Here is a tiny trained network, its code and every weight. The questions are about switching its units off for an input and a class, where a switched-off unit gives its printed mean instead of its output.

import numpy as np


def w(rows, s, z=0):
    codes = np.array(rows[::2]) - 128.0
    scale = np.full(codes.shape[1], s)
    scale[-1] = z or s
    return codes * scale


def norm(h):
    return h / np.sqrt((h * h).mean(-1, keepdims=True) + 1e-5)


def f(y):
    return y / 2 * (1 + np.tanh(0.7978845608 * (y + 0.044715 * y**3)))


def log_softmax(a):
    a = a - a.max(-1, keepdims=True)
    return a - np.log(np.exp(a).sum(-1, keepdims=True))


def net(x, mask):
    res = np.array(x, float).reshape(1, 5) / 4 @ E
    u = 0
    for l in range(2):
        y = f(norm(res) @ A[l][:, :-1].T + A[l][:, -1])
        res = res + np.where(mask[u : u + 9], y, B[l][:, -1]) @ B[l][:, :-1]
        u += 9
    return log_softmax(norm(res)[-1] @ U[:, :-1].T + U[:, -1])


A, B = {}, {}
E = w([
[1,88,122,76,149,72,183,24,34],'x0',
[90,168,96,74,246,114,69,129,99],'x1',
[166,40,163,105,156,47,100,132,62],'x2',
[163,68,81,87,110,240,47,140,133],'x3',
[204,145,176,210,219,147,180,64,120],'x4',
],0.0085)
A[0] = w([
[55,169,112,124,129,70,140,133,123,170],'0.n1',
[161,110,124,172,92,183,167,120,136,74],'0.n2',
[67,128,134,106,149,62,126,136,110,87],'0.n3',
[115,104,99,93,78,250,59,151,140,244],'0.n4',
[111,183,107,123,114,146,72,203,161,112],'0.n5',
[70,174,110,129,189,150,118,96,117,191],'0.n6',
[204,41,138,123,115,86,91,141,98,217],'0.n7',
[51,60,130,121,110,97,193,31,63,192],'0.n8',
[121,141,106,142,142,94,140,148,103,4],'0.n9',
],0.022,0.0033)
B[0] = w([
[124,154,148,91,127,108,94,183,159,180],'0.n1',
[195,173,145,127,94,142,132,62,140,169],'0.n2',
[122,120,138,158,56,133,153,101,171,177],'0.n3',
[62,129,173,56,56,96,134,125,193,219],'0.n4',
[136,160,144,113,103,157,160,192,176,182],'0.n5',
[135,70,134,86,179,96,138,138,77,173],'0.n6',
[103,95,140,74,191,81,136,203,109,187],'0.n7',
[137,129,162,6,81,149,144,149,203,251],'0.n8',
[121,76,172,135,96,77,95,95,132,135],'0.n9',
],0.019,0.025)
A[1] = w([
[58,106,74,74,93,195,105,140,167,135],'1.n1',
[145,145,113,120,93,110,111,33,98,53],'1.n2',
[55,108,74,104,160,203,72,96,125,170],'1.n3',
[47,141,115,145,75,139,106,159,123,242],'1.n4',
[71,80,86,120,157,104,106,170,99,39],'1.n5',
[141,134,128,177,75,144,116,1,108,16],'1.n6',
[143,136,109,194,85,162,147,60,124,136],'1.n7',
[105,163,93,157,100,154,105,103,136,4],'1.n8',
[156,104,94,75,236,196,144,78,55,100],'1.n9',
],0.018,0.0021)
B[1] = w([
[164,119,173,107,122,71,99,151,131,252],'1.n1',
[164,121,134,192,140,173,180,157,142,133],'1.n2',
[176,122,150,124,95,119,191,163,128,123],'1.n3',
[150,61,119,41,171,170,85,2,115,171],'1.n4',
[146,100,125,177,87,120,132,34,99,145],'1.n5',
[131,185,58,151,148,179,113,170,94,140],'1.n6',
[62,147,65,153,119,153,69,134,173,137],'1.n7',
[26,151,127,118,160,125,64,137,141,127],'1.n8',
[78,108,100,128,145,132,140,136,79,140],'1.n9',
],0.019,0.017)
U = w([
[183,225,60,223,77,222,121,63,146,6],'0',
[159,138,174,9,60,119,133,124,194,252],'1',
[132,88,85,162,201,104,130,104,25,14],'2',
],0.011,0.0022)

Each question gives the input, the list of numbers given to net, and the class t.
The units are the neurons (one row each of A and B). Each row of codes is followed by its name. A weight is (code - 128) times the scale printed after its matrix; where a second scale follows, it is the last column's (A, B and U).
mask holds one flag per neuron, layer by layer. A switched-off neuron (its flag False) gives its mean, the last column of its row in B, instead of its output. The means were averaged over made-up inputs and are rounded, as every weight is.
A unit's drop is (log p(t) with every unit on - log p(t) with that unit switched off) / (log p(t) with every unit on - log p(t) with every unit switched off).
The circuit of an input: a set's keep is (log p(t) with only the set's units on - log p(t) with every unit switched off) / (log p(t) with every unit on - log p(t) with every unit switched off). Starting from the 12 units with the biggest drops (on a tie, the unit counted first), units are removed one at a time, each time the one whose removal leaves the highest keep (on an exact tie, the one counted first), for as long as the keep stays at least 0.8.
circuit, biggest first: the units of the circuit, biggest drop first
unit that matters most: the unit with the biggest drop
k most important neurons: the k neurons with the biggest drops, biggest first
k most important neurons of layer l: the k neurons of layer l with the biggest drops, biggest first
drop of u: that unit's drop, to one decimal
input [-8,-3,-6,-3,5], class 0: unit that matters most -> 0.n8
input [-2,6,5,-5,2], class 2: circuit, biggest first -> [0.n8; 0.n4; 0.n5]
input [-4,-5,-5,-6,-1], class 0: 3 most important neurons of layer 0 -> [0.n8; 0.n4; 0.n7]
input [-5,5,7,3,3], class 2: 2 most important neurons -> [0.n8; 0.n4]
input [1,3,-4,5,7], class 2: 3 most important neurons of layer 0 -> [0.n8; 0.n6; 0.n5]
input [-7,1,-6,-5,5], class 0: 3 most important neurons -> [0.n8; 0.n4; 0.n7]
input [-3,-5,-1,5,8], class 0: 2 most important neurons of layer 0 -> [0.n2; 0.n8]
input [-7,6,-7,-6,8], class 2: 3 most important neurons of layer 0 -> [0.n8; 0.n4; 0.n6]
input [-5,-5,-4,-5,-1], class 0: 2 most important neurons -> [0.n8; 0.n4]
input [-2,-7,-6,1,3], class 0: 2 most important neurons of layer 0 -> [0.n2; 0.n8]
input [-3,2,-1,-5,8], class 2: 3 most important neurons -> [0.n8; 0.n4; 0.n3]
input [-2,2,6,0,2], class 2: 2 most important neurons -> [0.n8; 0.n4]
input [-2,7,5,-2,8], class 2: drop of 0.n8 -> 0.2
input [-2,-5,-6,-7,2], class 0: drop of 0.n8 -> 0.4
input [-6,2,4,-6,3], class 2: drop of 0.n7 -> 0.0
input [-7,8,5,-5,4], class 2: drop of 0.n8 -> 0.7
